Below are the code and all the weights of a small trained network. Each question names an input and a target symbol and asks about switching units off, where a switched-off unit gives its printed mean instead of its output.

import numpy as np


def w(rows, s, z=0):
    codes = np.array(rows[::2]) - 128.0
    scale = np.full(codes.shape[1], s)
    scale[-1] = z or s
    return codes * scale


def norm(h):
    return h / np.sqrt((h * h).mean(-1, keepdims=True) + 1e-5)


def f(y):
    return y / 2 * (1 + np.tanh(0.7978845608 * (y + 0.044715 * y**3)))


def softmax(a):
    e = np.exp(a - a.max(-1, keepdims=True))
    return e / e.sum(-1, keepdims=True)


def log_softmax(a):
    a = a - a.max(-1, keepdims=True)
    return a - np.log(np.exp(a).sum(-1, keepdims=True))


def net(x, mask):
    ids = ['ΔΦΨαβγεζθμξπστω'.index(c) for c in x.split()]
    T = len(ids)
    res = E[ids] + P[:T]
    q, k, v = (norm(res) @ M[0].T for M in (Q, K, V))
    z = softmax(np.where(np.tri(T) > 0, q @ k.T / 3**0.5, -1e9)) @ v
    res = res + np.where(mask[0], z, O[0][:, -1]) @ O[0][:, :-1]
    y = f(norm(res) @ A[0][:, :-1].T + A[0][:, -1])
    res = res + np.where(mask[1:9], y, B[0][:, -1]) @ B[0][:, :-1]
    return log_softmax(norm(res)[-1] @ U[:, :-1].T + U[:, -1])


Q, K, V, O, A, B = {}, {}, {}, {}, {}, {}
E = w([
[107,76,111,161,130,155,131],'Δ',
[173,176,112,73,131,133,118],'Φ',
[131,53,180,103,144,75,126],'Ψ',
[98,107,194,135,64,77,159],'α',
[93,134,158,189,87,111,117],'β',
[118,126,197,171,118,139,78],'γ',
[72,79,182,165,104,148,128],'ε',
[76,76,86,144,199,201,177],'ζ',
[127,102,190,120,180,144,155],'θ',
[66,123,193,149,129,116,149],'μ',
[86,119,50,103,113,186,110],'ξ',
[85,54,106,103,99,137,149],'π',
[83,128,78,126,12,117,129],'σ',
[111,252,187,181,170,188,212],'τ',
[99,184,119,151,107,121,121],'ω',
],0.018)
P = w([
[141,120,103,116,169,102,132],'0',
[189,132,146,82,96,250,195],'1',
[165,103,89,150,116,145,74],'2',
[139,129,99,122,166,110,135],'3',
[119,169,207,76,65,201,165],'4',
[166,118,83,154,113,145,75],'5',
[140,129,99,121,166,109,134],'6',
[60,165,218,59,93,172,133],'7',
[170,129,82,153,110,141,72],'8',
[140,128,99,119,167,107,133],'9',
[30,215,181,41,134,176,137],'10',
[176,139,84,149,116,137,70],'11',
[139,127,99,118,168,105,133],'12',
[36,212,205,73,140,166,68],'13',
],0.014)
Q[0] = w([
[179,170,197,61,143,65,146],'H1',
[33,163,123,255,45,143,145],'H1',
[172,189,155,105,177,222,143],'H1',
],0.0092)
K[0] = w([
[251,201,239,30,125,2,121],'H1',
[47,169,128,237,89,160,176],'H1',
[187,209,172,154,177,236,102],'H1',
],0.0085)
V[0] = w([
[161,142,155,99,118,120,178],'H1',
[252,161,203,49,176,31,139],'H1',
[85,166,139,177,139,54,232],'H1',
],0.0041)
O[0] = w([
[141,163,66,37,95,61,78,107],'H1',
[111,253,67,211,98,233,192,4],'H1',
[149,150,104,48,125,83,88,146],'H1',
],0.0051,0.003)
A[0] = w([
[101,133,153,152,169,74,201,4],'N1',
[109,128,56,84,86,83,140,40],'N2',
[88,209,117,109,211,119,174,78],'N3',
[48,124,159,112,46,135,51,207],'N4',
[122,114,128,92,185,217,202,247],'N5',
[45,177,167,2,77,199,148,249],'N6',
[176,38,151,113,186,153,179,210],'N7',
[124,95,189,104,195,60,149,85],'N8',
],0.01,0.0023)
B[0] = w([
[210,76,141,69,143,154,63,141],'N1',
[156,87,164,224,159,145,77,140],'N2',
[102,52,63,136,176,90,108,175],'N3',
[130,203,105,70,153,117,162,227],'N4',
[147,129,179,114,39,103,97,204],'N5',
[84,224,255,108,100,160,157,254],'N6',
[145,220,131,115,145,93,145,190],'N7',
[108,105,94,183,83,211,146,166],'N8',
],0.0095,0.0098)
U = w([
[150,141,96,195,150,89,225,131],'Δ',
[69,136,141,191,98,33,86,3],'Φ',
[66,130,186,91,237,76,138,104],'Ψ',
[58,150,131,109,139,172,199,216],'α',
[138,155,203,106,64,168,154,139],'β',
[81,75,105,181,204,92,93,238],'γ',
[140,186,57,85,173,132,136,31],'ε',
[104,72,101,90,156,203,96,228],'ζ',
[109,156,144,227,173,175,86,45],'θ',
[81,128,171,89,160,138,6,21],'μ',
[113,88,110,123,65,51,213,118],'ξ',
[94,106,78,184,38,149,115,146],'π',
[195,91,160,91,132,93,90,118],'σ',
[205,128,86,126,123,213,162,121],'τ',
[139,86,90,31,177,88,194,136],'ω',
],0.013,0.0044)

Each question gives the input, a string of symbols that net reads in full, and the target symbol t.
The units are the heads (3 rows each of Q, K, V and O) and the neurons (one row each of A and B). Each row of codes is followed by its name. A weight is (code - 128) times the scale printed after its matrix; where a second scale follows, it is the last column's (O, A, B and U).
mask holds one flag per unit, heads first, then neurons. A switched-off unit (its flag False) gives its mean, the last column of its rows in O or B, instead of its output. The means were averaged over made-up inputs and are rounded, as every weight is.
A unit's drop is (log p(t) with every unit on - log p(t) with that unit switched off) / (log p(t) with every unit on - log p(t) with every unit switched off).
The circuit of an input: a set's keep is (log p(t) with only the set's units on - log p(t) with every unit switched off) / (log p(t) with every unit on - log p(t) with every unit switched off). Starting from all 9 units, units are removed one at a time, each time the one whose removal leaves the highest keep (on an exact tie, the one counted first), for as long as the keep stays at least 0.8.
units of the circuit, in order: the units of the circuit, biggest drop first
most important unit: the unit with the biggest drop
k most important neurons: the k neurons with the biggest drops, biggest first
drop when u is switched off: that unit's drop, to one decimal
input ξ Δ β, target Φ: units of the circuit, in order : N6; H1; N4
input α Ψ τ τ Ψ ω π ζ ξ, target ζ: units of the circuit, in order : N7; H1; N5
input ζ π ω μ, target ζ: 2 most important neurons : N8; N1
input Φ ε θ τ Ψ Δ, target γ: units of the circuit, in order : N6; H1
input ω μ τ Φ ω β, target Φ: units of the circuit, in order : N6; N8
input σ Ψ β μ α β τ α γ ε, target α: 4 most important neurons : N8; N5; N7; N6
input Φ ξ ξ τ Ψ ε, target Ψ: most important unit : N5
input α ζ β β π τ ζ ω ω, target ε: units of the circuit, in order : N6; N5
input μ β ω, target ε: units of the circuit, in order : N6; N4
input ξ Δ π, target ω: 3 most important neurons : N6; N7; N5
input τ Ψ ε Δ, target Δ: 3 most important neurons : N7; N6; N8
input Δ ω μ, target α: 2 most important neurons : N8; N5
input θ π Ψ β π τ ω ξ μ Φ, target ε: 2 most important neurons : N3; N6
input ζ ω ζ θ ω ω ξ ω ω ξ, target μ: most important unit : N2
input α ε Ψ, target Δ: 2 most important neurons : N6; N7
input Ψ Φ α γ, target θ: 4 most important neurons : N6; N5; N3; N7
input τ Δ π Ψ σ ω Φ β μ τ ζ, target β: 2 most important neurons : N5; N6
input β Ψ Φ θ ω Ψ β Ψ ζ, target σ: drop when N6 is switched off : 0.6
input Φ Ψ ω Ψ, target τ: drop when N8 is switched off : 0.5
input ω θ Φ π, target ξ: drop when N8 is switched off : 0.4
input σ β τ θ σ α θ σ α γ, target θ: drop when N3 is switched off : 0.3
